Below is a small trained network, with its code and all its weights. Each question gives an input and a class and asks what happens when units are switched off, that is, made to give their printed mean instead of their output.

import numpy as np


def w(rows, s, z=0):
    codes = np.array(rows[::2]) - 128.0
    scale = np.full(codes.shape[1], s)
    scale[-1] = z or s
    return codes * scale


def norm(h):
    return h / np.sqrt((h * h).mean(-1, keepdims=True) + 1e-5)


def f(y):
    return y / 2 * (1 + np.tanh(0.7978845608 * (y + 0.044715 * y**3)))


def log_softmax(a):
    a = a - a.max(-1, keepdims=True)
    return a - np.log(np.exp(a).sum(-1, keepdims=True))


def net(x, mask):
    res = np.array(x, float).reshape(1, 8) / 4 @ E
    u = 0
    for l in range(4):
        y = f(norm(res) @ A[l][:, :-1].T + A[l][:, -1])
        res = res + np.where(mask[u : u + 13], y, B[l][:, -1]) @ B[l][:, :-1]
        u += 13
    return log_softmax(norm(res)[-1] @ U[:, :-1].T + U[:, -1])


A, B = {}, {}
E = w([
[128,128,127,126,129,130,128,129,127,128,128,127],'x0',
[140,140,244,82,120,219,189,124,187,66,133,117],'x1',
[121,206,138,92,132,39,193,69,195,174,135,129],'x2',
[152,79,60,137,131,120,118,69,191,50,134,66],'x3',
[130,129,127,129,130,127,128,128,128,128,131,128],'x4',
[214,152,101,31,94,140,164,79,42,106,108,119],'x5',
[205,224,52,120,111,159,129,255,197,93,81,160],'x6',
[34,206,107,135,132,149,119,116,93,72,102,59],'x7',
],0.008)
A[0] = w([
[147,163,3,154,124,77,104,197,108,164,123,135,37],'L0N0',
[133,167,115,118,128,106,140,115,154,151,133,126,6],'L0N1',
[72,238,67,131,126,169,126,165,127,75,115,100,19],'L0N2',
[235,198,71,64,121,148,142,141,81,98,115,132,69],'L0N3',
[150,211,111,118,117,81,151,123,193,136,127,141,77],'L0N4',
[138,205,148,123,126,137,130,225,97,165,130,169,73],'L0N5',
[173,128,35,131,133,132,126,129,211,54,136,105,16],'L0N6',
[134,177,138,123,141,133,140,183,102,159,136,142,94],'L0N7',
[148,206,122,113,132,83,148,128,190,147,131,131,24],'L0N8',
[91,148,112,177,129,128,103,224,237,133,125,141,81],'L0N9',
[240,92,109,125,125,127,138,187,194,167,130,178,39],'L0N10',
[165,103,82,154,122,214,95,234,95,85,125,136,3],'L0N11',
[168,179,186,105,124,208,156,175,206,80,129,119,6],'L0N12',
],0.02,0.003)
B[0] = w([
[155,146,122,82,151,97,139,68,170,68,127,250,250],'L0N0',
[103,95,86,109,113,147,84,164,103,122,120,138,156],'L0N1',
[160,181,189,88,143,53,84,176,104,118,160,61,239],'L0N2',
[115,175,93,231,123,164,217,151,132,162,205,121,255],'L0N3',
[113,74,123,67,203,176,162,165,105,112,69,100,214],'L0N4',
[155,121,167,165,85,147,105,80,157,158,51,95,241],'L0N5',
[155,124,182,168,52,155,92,81,161,173,34,104,212],'L0N6',
[140,120,136,156,70,129,97,118,150,126,90,113,190],'L0N7',
[84,52,83,98,138,159,99,179,120,134,115,107,202],'L0N8',
[121,173,96,236,131,171,210,156,128,170,212,123,238],'L0N9',
[138,195,180,98,137,52,78,172,100,102,150,56,231],'L0N10',
[80,35,84,56,186,174,134,188,107,125,76,93,236],'L0N11',
[153,146,106,88,151,89,126,67,161,83,123,254,247],'L0N12',
],0.026,0.017)
A[1] = w([
[77,162,127,79,64,162,157,111,113,130,153,124,31],'L1N0',
[108,114,127,189,105,137,167,97,94,148,213,117,68],'L1N1',
[186,146,90,108,62,166,175,100,67,113,153,126,36],'L1N2',
[146,172,189,81,128,3,69,180,84,95,175,45,31],'L1N3',
[183,142,177,109,121,106,71,165,62,144,173,117,5],'L1N4',
[137,158,50,91,49,104,161,127,81,132,79,105,68],'L1N5',
[119,154,86,125,160,74,106,95,152,97,133,211,62],'L1N6',
[122,111,201,125,86,62,86,21,88,156,177,113,70],'L1N7',
[160,142,105,77,139,99,95,79,136,97,138,234,61],'L1N8',
[73,51,126,70,162,146,129,110,94,165,129,98,165],'L1N9',
[138,188,127,158,74,116,92,124,127,97,120,152,71],'L1N10',
[150,104,169,167,28,151,81,58,173,175,18,101,42],'L1N11',
[151,121,93,128,66,122,87,95,118,181,128,112,3],'L1N12',
],0.018,0.0023)
B[1] = w([
[165,102,91,157,122,124,106,132,135,125,146,136,131],'L1N0',
[150,205,96,144,90,111,237,196,169,145,107,138,189],'L1N1',
[72,102,158,193,171,148,111,131,179,143,160,151,149],'L1N2',
[48,199,152,105,101,35,49,152,18,132,187,114,251],'L1N3',
[86,210,120,123,75,67,91,173,127,90,145,121,167],'L1N4',
[71,127,146,171,234,158,29,155,189,120,168,147,150],'L1N5',
[85,129,177,87,131,154,130,26,136,91,187,142,229],'L1N6',
[196,219,101,177,180,127,178,193,155,123,8,117,229],'L1N7',
[182,159,142,48,144,127,126,79,188,73,150,167,246],'L1N8',
[180,110,106,80,161,152,190,220,170,118,54,113,227],'L1N9',
[84,69,154,106,162,106,160,127,75,180,101,138,178],'L1N10',
[127,76,208,160,59,192,27,20,151,193,174,32,245],'L1N11',
[160,97,209,129,124,134,111,168,167,125,133,104,146],'L1N12',
],0.017,0.011)
A[2] = w([
[165,59,105,124,92,114,125,80,8,111,107,154,59],'L2N0',
[144,130,109,170,87,178,125,103,24,95,111,168,68],'L2N1',
[140,130,85,127,116,139,99,61,100,87,138,170,38],'L2N2',
[140,95,110,121,111,110,109,89,62,111,95,172,74],'L2N3',
[129,10,112,95,83,85,135,75,79,163,87,184,77],'L2N4',
[167,70,83,158,101,108,42,114,69,111,131,146,75],'L2N5',
[168,106,77,143,78,101,104,59,98,114,102,182,38],'L2N6',
[148,66,83,118,117,104,117,68,68,164,121,150,4],'L2N7',
[146,87,99,141,64,82,125,50,59,99,115,124,58],'L2N8',
[136,67,115,135,97,119,128,86,121,135,78,190,86],'L2N9',
[66,17,73,49,179,182,120,196,87,120,76,88,149],'L2N10',
[176,62,137,170,36,126,94,81,80,102,117,105,49],'L2N11',
[139,83,80,137,106,112,113,86,25,159,129,175,101],'L2N12',
],0.017,0.003)
B[2] = w([
[91,139,114,120,112,134,87,104,150,94,145,110,125],'L2N0',
[128,151,133,94,133,199,158,137,163,121,134,131,122],'L2N1',
[97,138,189,101,186,104,208,130,194,125,89,126,153],'L2N2',
[126,149,138,160,189,134,139,155,197,129,143,115,130],'L2N3',
[116,195,78,196,169,128,75,180,102,66,131,116,139],'L2N4',
[123,119,119,206,183,93,151,135,166,124,117,129,132],'L2N5',
[123,145,117,102,148,104,142,123,104,132,123,151,135],'L2N6',
[126,117,116,168,155,68,122,82,99,104,110,123,126],'L2N7',
[127,104,92,121,123,134,147,121,127,141,104,127,131],'L2N8',
[168,202,138,107,134,155,129,195,81,140,107,148,138],'L2N9',
[71,6,111,82,105,105,119,116,69,160,127,169,247],'L2N10',
[144,124,182,132,123,145,123,127,162,177,110,49,159],'L2N11',
[168,68,69,129,116,76,111,80,134,126,163,135,124],'L2N12',
],0.022,0.013)
A[3] = w([
[146,152,176,149,109,91,172,82,81,154,98,153,30],'L3N0',
[117,144,103,214,141,165,217,138,117,175,224,121,182],'L3N1',
[190,122,78,201,109,151,123,151,82,126,221,86,45],'L3N2',
[102,178,90,202,139,165,171,146,90,160,184,138,57],'L3N3',
[175,103,105,114,139,113,103,99,141,111,173,160,83],'L3N4',
[157,147,88,129,161,128,110,171,67,73,234,103,76],'L3N5',
[156,112,103,181,121,136,67,71,95,107,113,112,45],'L3N6',
[134,135,150,153,118,84,97,131,56,104,166,123,54],'L3N7',
[62,114,147,216,141,109,142,163,91,190,178,59,103],'L3N8',
[142,136,90,147,115,149,97,118,97,110,140,130,5],'L3N9',
[87,146,76,247,64,181,165,167,90,92,237,156,35],'L3N10',
[148,94,124,139,150,100,137,107,199,52,131,254,62],'L3N11',
[89,93,142,97,113,147,109,128,138,93,165,117,124],'L3N12',
],0.016,0.0023)
B[3] = w([
[118,74,115,123,154,149,96,171,163,90,179,134,160],'L3N0',
[123,76,64,166,33,76,163,116,77,113,179,152,223],'L3N1',
[106,108,124,123,115,120,159,81,113,111,112,166,149],'L3N2',
[114,94,136,129,117,111,216,75,98,176,145,113,195],'L3N3',
[111,177,131,84,112,161,178,181,246,94,98,103,153],'L3N4',
[113,129,146,179,122,124,79,63,99,162,96,116,163],'L3N5',
[144,113,147,135,98,129,147,127,170,159,154,99,144],'L3N6',
[105,167,102,180,80,95,75,181,99,131,107,150,170],'L3N7',
[136,94,99,105,118,127,127,39,114,97,204,168,215],'L3N8',
[62,208,109,109,110,182,152,138,175,122,119,133,115],'L3N9',
[150,52,122,144,93,70,228,81,89,148,187,106,183],'L3N10',
[149,133,125,101,104,154,85,3,82,87,177,129,254],'L3N11',
[151,177,138,123,150,134,206,226,184,158,73,126,163],'L3N12',
],0.017,0.0099)
U = w([
[148,154,144,63,171,155,113,28,175,48,143,255,106],'0',
[63,4,63,51,169,178,94,200,74,137,90,136,108],'1',
[135,131,134,123,109,119,137,128,115,132,126,109,249],'2',
[195,200,96,173,168,141,184,214,161,121,70,104,84],'3',
[97,98,72,228,91,118,193,103,107,161,235,149,105],'4',
[87,194,168,102,132,51,56,177,56,120,174,89,100],'5',
[146,103,186,180,63,191,48,71,163,173,78,67,98],'6',
],0.0078,0.016)

Each question gives the input, the list of numbers given to net, and the class t.
The units are the neurons (one row each of A and B). Each row of codes is followed by its name. A weight is (code - 128) times the scale printed after its matrix; where a second scale follows, it is the last column's (A, B and U).
mask holds one flag per neuron, layer by layer. A switched-off neuron (its flag False) gives its mean, the last column of its row in B, instead of its output. The means were averaged over made-up inputs and are rounded, as every weight is.
A unit's drop is (log p(t) with every unit on - log p(t) with that unit switched off) / (log p(t) with every unit on - log p(t) with every unit switched off).
The circuit of an input: a set's keep is (log p(t) with only the set's units on - log p(t) with every unit switched off) / (log p(t) with every unit on - log p(t) with every unit switched off). Starting from the 12 units with the biggest drops (on a tie, the unit counted first), units are removed one at a time, each time the one whose removal leaves the highest keep (on an exact tie, the one counted first), for as long as the keep stays at least 0.8.
circuit, biggest first: the units of the circuit, biggest drop first
unit that matters most: the unit with the biggest drop
top k neurons: the k neurons with the biggest drops, biggest first
top k neurons in layer l: the k neurons of layer l with the biggest drops, biggest first
input [2,8,6,-5,-7,5,-3,-7], class 0: top 3 neurons -> [L0N12, L0N2, L0N11]
input [3,-8,5,-8,4,3,-6,-8], class 0: top 4 neurons in layer 0 -> [L0N2, L0N6, L0N5, L0N10]
input [2,-5,7,8,-7,-6,-1,1], class 6: circuit, biggest first -> [L0N6]
input [-7,-3,-6,2,-6,8,7,-7], class 4: top 2 neurons in layer 1 -> [L1N8, L1N7]
input [4,-1,0,6,-6,5,-1,8], class 5: top 4 neurons -> [L0N2, L0N9, L0N5, L1N3]
input [-1,6,4,1,-8,-2,-3,6], class 0: top 2 neurons -> [L0N12, L0N10]
input [-3,-3,-8,2,-8,-6,8,7], class 1: top 3 neurons in layer 0 -> [L0N11, L0N10, L0N3]
input [5,-5,7,6,-2,5,-5,-8], class 5: top 3 neurons -> [L0N11, L1N3, L0N12]
input [-3,7,-5,-4,-8,-5,6,4], class 0: top 3 neurons -> [L0N12, L0N3, L0N10]
input [3,-3,-1,8,-5,4,7,-8], class 5: top 3 neurons -> [L0N10, L0N5, L0N7]
input [-3,-2,-1,8,-3,5,5,3], class 6: top 3 neurons -> [L0N6, L0N9, L1N11]
input [-3,-3,-4,4,-3,-5,8,0], class 3: top 3 neurons -> [L0N9, L0N0, L0N6]
input [-6,-1,-7,-1,-8,-7,3,-7], class 1: top 3 neurons -> [L0N11, L0N3, L0N2]
input [2,3,3,3,3,2,-6,7], class 5: top neuron -> [L0N3]
input [-4,3,3,-2,-1,-2,7,-4], class 3: top 4 neurons -> [L0N4, L0N12, L0N9, L0N10]
input [4,5,-8,-7,-7,-7,0,-5], class 1: top 3 neurons -> [L0N11, L0N3, L0N6]
input [-2,5,-5,-4,-7,2,0,-3], class 0: top 2 neurons -> [L0N12, L0N4]
input [3,-4,6,6,-5,0,8,1], class 3: top 4 neurons -> [L0N4, L0N0, L0N6, L0N11]
input [-5,-6,-7,6,0,-3,1,-1], class 1: top 4 neurons -> [L0N11, L0N12, L0N5, L2N10]
input [3,-1,-6,-1,1,-7,5,3], class 4: circuit, biggest first -> [L0N9]
input [1,0,0,-2,6,3,5,-5], class 3: top 2 neurons in layer 1 -> [L1N11, L1N6]
input [6,-8,-5,8,2,0,6,6], class 0: top 4 neurons in layer 0 -> [L0N0, L0N5, L0N10, L0N7]
input [-4,-2,3,6,1,6,8,-2], class 3: top 3 neurons in layer 0 -> [L0N4, L0N3, L0N6]
input [-5,-7,8,-6,-8,4,-7,0], class 1: top 2 neurons in layer 0 -> [L0N12, L0N0]
input [1,0,6,-6,7,8,1,5], class 4: top 3 neurons in layer 0 -> [L0N3, L0N11, L0N6]
input [-4,2,2,-8,-5,4,-2,8], class 5: top 2 neurons in layer 0 -> [L0N2, L0N6]
input [-7,-6,3,8,2,-2,7,-6], class 6: top 4 neurons in layer 1 -> [L1N11, L1N7, L1N9, L1N1]
input [-4,8,2,-4,-7,4,-3,-5], class 0: unit that matters most -> L0N2
input [8,3,-8,7,-4,8,0,2], class 1: top 2 neurons in layer 0 -> [L0N11, L0N9]
input [-4,-8,3,7,4,3,6,-7], class 0: top 3 neurons in layer 0 -> [L0N0, L0N2, L0N5]
